Below is a small trained network, with its code and all its weights. Each question gives an input and a class and asks what happens when units are switched off, that is, made to give their printed mean instead of their output.

import numpy as np


def w(rows, s, z=0):
    codes = np.array(rows[::2]) - 128.0
    scale = np.full(codes.shape[1], s)
    scale[-1] = z or s
    return codes * scale


def norm(h):
    return h / np.sqrt((h * h).mean(-1, keepdims=True) + 1e-5)


def f(y):
    return y / 2 * (1 + np.tanh(0.7978845608 * (y + 0.044715 * y**3)))


def log_softmax(a):
    a = a - a.max(-1, keepdims=True)
    return a - np.log(np.exp(a).sum(-1, keepdims=True))


def net(x, mask):
    res = np.array(x, float).reshape(1, 4) / 4 @ E
    u = 0
    for l in range(4):
        y = f(norm(res) @ A[l][:, :-1].T + A[l][:, -1])
        res = res + np.where(mask[u : u + 9], y, B[l][:, -1]) @ B[l][:, :-1]
        u += 9
    return log_softmax(norm(res)[-1] @ U[:, :-1].T + U[:, -1])


A, B = {}, {}
E = w([
[62,121,1,138,200,196],'x0',
[177,113,91,85,76,64],'x1',
[127,129,128,127,130,128],'x2',
[191,109,161,86,226,154],'x3',
],0.0083)
A[0] = w([
[222,140,132,125,159,123,30],'0.n1',
[106,194,163,193,94,71,77],'0.n2',
[117,113,94,74,119,105,100],'0.n3',
[121,81,114,99,189,130,80],'0.n4',
[113,142,44,198,89,158,88],'0.n5',
[125,70,208,157,129,171,11],'0.n6',
[125,164,135,126,138,171,250],'0.n7',
[77,146,183,218,74,50,172],'0.n8',
[117,140,103,90,120,255,32],'0.n9',
],0.0095,0.0016)
B[0] = w([
[117,148,124,92,76,217,179],'0.n1',
[163,33,103,179,208,157,197],'0.n2',
[150,149,104,190,138,49,151],'0.n3',
[123,115,158,209,175,65,178],'0.n4',
[87,159,133,32,74,183,224],'0.n5',
[145,165,192,170,105,89,166],'0.n6',
[34,171,152,249,101,139,167],'0.n7',
[42,29,78,146,254,198,254],'0.n8',
[100,55,110,154,106,186,192],'0.n9',
],0.0065,0.0052)
A[1] = w([
[87,194,98,145,204,158,70],'1.n1',
[101,105,83,140,184,93,66],'1.n2',
[105,183,107,114,113,84,42],'1.n3',
[153,92,86,210,119,90,140],'1.n4',
[255,171,112,38,91,127,40],'1.n5',
[175,187,206,124,146,165,30],'1.n6',
[246,157,49,181,204,171,160],'1.n7',
[79,33,60,94,151,135,22],'1.n8',
[154,58,8,52,179,101,7],'1.n9',
],0.0086,0.0012)
B[1] = w([
[132,57,189,98,82,125,193],'1.n1',
[134,164,147,172,180,151,179],'1.n2',
[140,140,161,160,2,147,118],'1.n3',
[120,54,185,116,202,72,161],'1.n4',
[111,102,96,97,126,207,185],'1.n5',
[159,179,47,156,117,99,170],'1.n6',
[113,60,177,116,90,98,182],'1.n7',
[205,180,203,97,95,111,254],'1.n8',
[93,146,136,135,126,38,228],'1.n9',
],0.0082,0.006)
A[2] = w([
[139,88,120,109,183,1,2],'2.n1',
[145,147,179,147,168,163,129],'2.n2',
[98,98,86,121,180,144,114],'2.n3',
[175,197,134,180,135,143,22],'2.n4',
[26,224,120,124,33,131,146],'2.n5',
[89,201,89,78,114,50,194],'2.n6',
[137,163,48,94,122,112,189],'2.n7',
[157,165,123,170,158,134,43],'2.n8',
[180,154,115,131,130,122,105],'2.n9',
],0.011,0.0015)
B[2] = w([
[33,174,197,59,45,184,255],'2.n1',
[179,131,75,192,98,60,199],'2.n2',
[191,85,129,155,106,72,159],'2.n3',
[58,163,93,174,72,61,141],'2.n4',
[136,169,83,126,145,120,234],'2.n5',
[182,67,142,215,138,89,186],'2.n6',
[219,99,168,147,166,103,157],'2.n7',
[144,148,103,75,1,83,131],'2.n8',
[162,159,119,100,164,130,131],'2.n9',
],0.0098,0.0061)
A[3] = w([
[75,213,95,162,135,149,102],'3.n1',
[115,81,191,99,151,220,89],'3.n2',
[157,137,196,213,163,62,153],'3.n3',
[65,213,86,96,152,204,2],'3.n4',
[191,142,115,56,189,172,111],'3.n5',
[207,95,143,87,137,124,97],'3.n6',
[131,177,78,155,140,3,51],'3.n7',
[52,132,159,83,48,173,134],'3.n8',
[164,188,126,182,71,96,29],'3.n9',
],0.011,0.0032)
B[3] = w([
[134,205,151,88,105,140,173],'3.n1',
[173,136,68,147,99,100,230],'3.n2',
[110,114,60,142,152,138,241],'3.n3',
[78,177,69,113,181,142,178],'3.n4',
[158,97,145,137,144,191,155],'3.n5',
[120,159,142,91,170,164,159],'3.n6',
[225,164,159,133,69,70,192],'3.n7',
[82,154,203,86,133,96,253],'3.n8',
[195,154,135,138,5,55,172],'3.n9',
],0.011,0.0068)
U = w([
[91,26,77,224,192,143,211],'0',
[209,194,86,166,61,62,164],'1',
[54,89,214,66,113,91,188],'2',
[212,117,126,52,184,248,44],'3',
[45,253,46,103,161,218,4],'4',
],0.016,0.0033)

Each question gives the input, the list of numbers given to net, and the class t.
The units are the neurons (one row each of A and B). Each row of codes is followed by its name. A weight is (code - 128) times the scale printed after its matrix; where a second scale follows, it is the last column's (A, B and U).
mask holds one flag per neuron, layer by layer. A switched-off neuron (its flag False) gives its mean, the last column of its row in B, instead of its output. The means were averaged over made-up inputs and are rounded, as every weight is.
A unit's drop is (log p(t) with every unit on - log p(t) with that unit switched off) / (log p(t) with every unit on - log p(t) with every unit switched off).
The circuit of an input: a set's keep is (log p(t) with only the set's units on - log p(t) with every unit switched off) / (log p(t) with every unit on - log p(t) with every unit switched off). Starting from the 12 units with the biggest drops (on a tie, the unit counted first), units are removed one at a time, each time the one whose removal leaves the highest keep (on an exact tie, the one counted first), for as long as the keep stays at least 0.8.
circuit, biggest first: the units of the circuit, biggest drop first
most important unit: the unit with the biggest drop
k most important neurons: the k neurons with the biggest drops, biggest first
k most important neurons of layer l: the k neurons of layer l with the biggest drops, biggest first
drop when u is switched off: that unit's drop, to one decimal
input [0,7,3,-5], class 2: circuit, biggest first : (2.n1, 1.n4)
input [-8,2,-7,1], class 3: 3 most important neurons : (1.n9, 0.n4, 0.n7)
input [6,1,-5,-5], class 1: 3 most important neurons : (2.n6, 2.n1, 1.n5)
input [0,2,8,5], class 3: 2 most important neurons : (0.n8, 0.n2)
input [5,1,7,-7], class 1: 3 most important neurons : (2.n6, 2.n1, 1.n5)
input [0,2,-4,-7], class 2: most important neuron of layer 0 : (0.n2)
input [6,-1,-6,2], class 0: 2 most important neurons : (2.n1, 0.n4)
input [5,0,3,2], class 0: 4 most important neurons : (0.n7, 0.n9, 1.n2, 2.n1)
input [0,-7,6,-7], class 0: 4 most important neurons : (0.n8, 0.n2, 2.n1, 2.n3)
input [1,-2,3,-6], class 4: 3 most important neurons : (0.n5, 2.n6, 1.n8)
input [-5,5,-4,1], class 3: 3 most important neurons : (1.n5, 0.n4, 0.n1)
input [-5,1,-5,-7], class 2: 3 most important neurons of layer 1 : (1.n8, 1.n4, 1.n5)
input [7,2,-5,0], class 1: 4 most important neurons : (0.n2, 0.n5, 2.n5, 0.n8)
input [0,4,-3,-6], class 2: 3 most important neurons : (2.n1, 0.n2, 0.n8)
input [-4,1,-7,5], class 3: most important unit : 1.n5
input [-5,5,-7,-4], class 2: drop when 2.n1 is switched off : 0.2
input [6,8,1,4], class 2: drop when 2.n1 is switched off : 0.3
input [0,5,-4,5], class 3: drop when 0.n2 is switched off : 1.4
